[[128 133]
 [133 131]
 [130 132]
 [103 129]]
:
[[128 133]
 [130 132]
 [133 131]
 [103 129]]

[[113 115 122 135 129 110 125 130 134 136]
 [120 132 122 117 121 129 108 116 121 115]
 [125 103 119 121 125 118 140 128 116 106]]
:
[[120 132 122 117 121 129 108 116 121 115]
 [113 115 122 135 129 110 125 130 134 136]
 [125 103 119 121 125 118 140 128 116 106]]

[[125 144 149]
 [103 115 140]
 [117 109 119]
 [144 148 128]]
:
[[144 148 128]
 [125 144 149]
 [103 115 140]
 [117 109 119]]

[[130 117 138 129 122 147 126 137 130 152 107 142 115 116]
 [121 128 128 127 131 128 119 129 142 112 127 123 128 119]]
:
[[121 128 128 127 131 128 119 129 142 112 127 123 128 119]
 [130 117 138 129 122 147 126 137 130 152 107 142 115 116]]

[[124 113 109 125 157 124]
 [141 121 123 154 144 139]
 [101 150 146 127 116 117]]
:
[[101 150 146 127 116 117]
 [141 121 123 154 144 139]
 [124 113 109 125 157 124]]

[[124 115]
 [122 108]
 [127 124]
 [124 104]]
:
[[127 124]
 [124 115]
 [122 108]
 [124 104]]

[[134 122 129 122 119]
 [138 151 127 130 143]]
:
[[138 151 127 130 143]
 [134 122 129 122 119]]

[[134 118 124 136 150 131 131 121 109]
 [122 130 113 116 121 151 108 112 131]
 [120 155 117 129 101 141 139 128 102]
 [146 151 139 115 136 112 153 154 106]
 [133 127 145 124 123 131 111 100 140]]
:
[[120 155 117 129 101 141 139 128 102]
 [146 151 139 115 136 112 153 154 106]
 [122 130 113 116 121 151 108 112 131]
 [133 127 145 124 123 131 111 100 140]
 [134 118 124 136 150 131 131 121 109]]
---
[[139 130 128 129 128 129 124 136]
 [137 131 131 128 126 127 127 131]
 [122 138 128 128 130 133 133 118]
 [133 133 102 130 137 136 117 121]
 [157 138 121 123 128 132 120 141]
 [135 130 124 122 130 131 121 132]
 [114 148 124 136 124 136 140  99]
 [155 135 124 123 129 135 118 143]]
:
[[136 139 130 128 129 128 129 124]
 [131 137 131 131 128 126 127 127]
 [118 122 138 128 128 130 133 133]
 [121 133 133 102 130 137 136 117]
 [141 157 138 121 123 128 132 120]
 [132 135 130 124 122 130 131 121]
 [ 99 114 148 124 136 124 136 140]
 [143 155 135 124 123 129 135 118]]

[[150 124 128 120 127 112 136 123]
 [144 121 130 129 128 102 141 129]
 [120 130 125 124 128 136 119 124]
 [115 124 126 136 128 124 116 132]
 [149 121 129 125 127 104 137 127]
 [122 135 129 117 127 139 139 121]]
:
[[123 150 124 128 120 127 112 136]
 [129 144 121 130 129 128 102 141]
 [124 120 130 125 124 128 136 119]
 [132 115 124 126 136 128 124 116]
 [127 149 121 129 125 127 104 137]
 [121 122 135 129 117 127 139 139]]

[[132 132 150]
 [128 119 136]
 [124 122 102]
 [124 131 121]
 [120 124 115]
 [125 128 151]
 [128 135 118]
 [126 116 127]
 [131 123 117]
 [129 144 152]]
:
[[150 132 132]
 [136 128 119]
 [102 124 122]
 [121 124 131]
 [115 120 124]
 [151 125 128]
 [118 128 135]
 [127 126 116]
 [117 131 123]
 [152 129 144]]

[[131 130 122 140 115 117 130 123]
 [113 131 114 103 128 124 129 136]
 [122 128 121 116 140 132 125 137]
 [136 130 131 138 122 126 129 125]
 [117 133 116 108 122 123 132 131]
 [119 137 126 114 116 130 137 128]]
:
[[123 131 130 122 140 115 117 130]
 [136 113 131 114 103 128 124 129]
 [137 122 128 121 116 140 132 125]
 [125 136 130 131 138 122 126 129]
 [131 117 133 116 108 122 123 132]
 [128 119 137 126 114 116 130 137]]

[[129 114 123 126 130 138 132 131 133 145 108 118 111]
 [111 139 119 144 132 107 136 123 118 131 135 154 156]
 [125 122 126 132 133 122 135 126 124 132 124 132 123]
 [116 115 110 145 132 126 144 126 126 156  99 135 127]
 [123 118 140 105 152 111 134 138 125 140 143 136 108]]
:
[[111 129 114 123 126 130 138 132 131 133 145 108 118]
 [156 111 139 119 144 132 107 136 123 118 131 135 154]
 [123 125 122 126 132 133 122 135 126 124 132 124 132]
 [127 116 115 110 145 132 126 144 126 126 156  99 135]
 [108 123 118 140 105 152 111 134 138 125 140 143 136]]

[[128 128 124 154 128 129 126 152 151 128]
 [152 155 126 128 129 154 129 128 127 153]
 [128 151 128 155 131 155 128 154 154 155]
 [152 129 152 153 127 128 127 127 151 125]
 [149 126 156 151 157 156 127 154 154 153]
 [153 126 154 154 155 153 129 154 152 128]]
:
[[128 128 128 124 154 128 129 126 152 151]
 [153 152 155 126 128 129 154 129 128 127]
 [155 128 151 128 155 131 155 128 154 154]
 [125 152 129 152 153 127 128 127 127 151]
 [153 149 126 156 151 157 156 127 154 154]
 [128 153 126 154 154 155 153 129 154 152]]

[[141 148 134 115 120 137 139 107 120 143]
 [131 130 133 127 127 132 129 124 128 130]
 [128 119 109 128 138 114 125 142 131 123]
 [123 124 128 128 121 121 127 137 124 123]]
:
[[143 141 148 134 115 120 137 139 107 120]
 [130 131 130 133 127 127 132 129 124 128]
 [123 128 119 109 128 138 114 125 142 131]
 [123 123 124 128 128 121 121 127 137 124]]

[[132 131 121 124 134 130 129 124 129 132]
 [120 118 119 134 130 118 122 140 132 120]
 [139 138 110 111 136 132 137 121 124 142]
 [126 131 115 124 131 130 128 125 127 130]
 [120 119 108 130 138 116 123 141 132 120]
 [126 122 103 121 137 117 127 140 130 128]]
:
[[132 132 131 121 124 134 130 129 124 129]
 [120 120 118 119 134 130 118 122 140 132]
 [142 139 138 110 111 136 132 137 121 124]
 [130 126 131 115 124 131 130 128 125 127]
 [120 120 119 108 130 138 116 123 141 132]
 [128 126 122 103 121 137 117 127 140 130]]
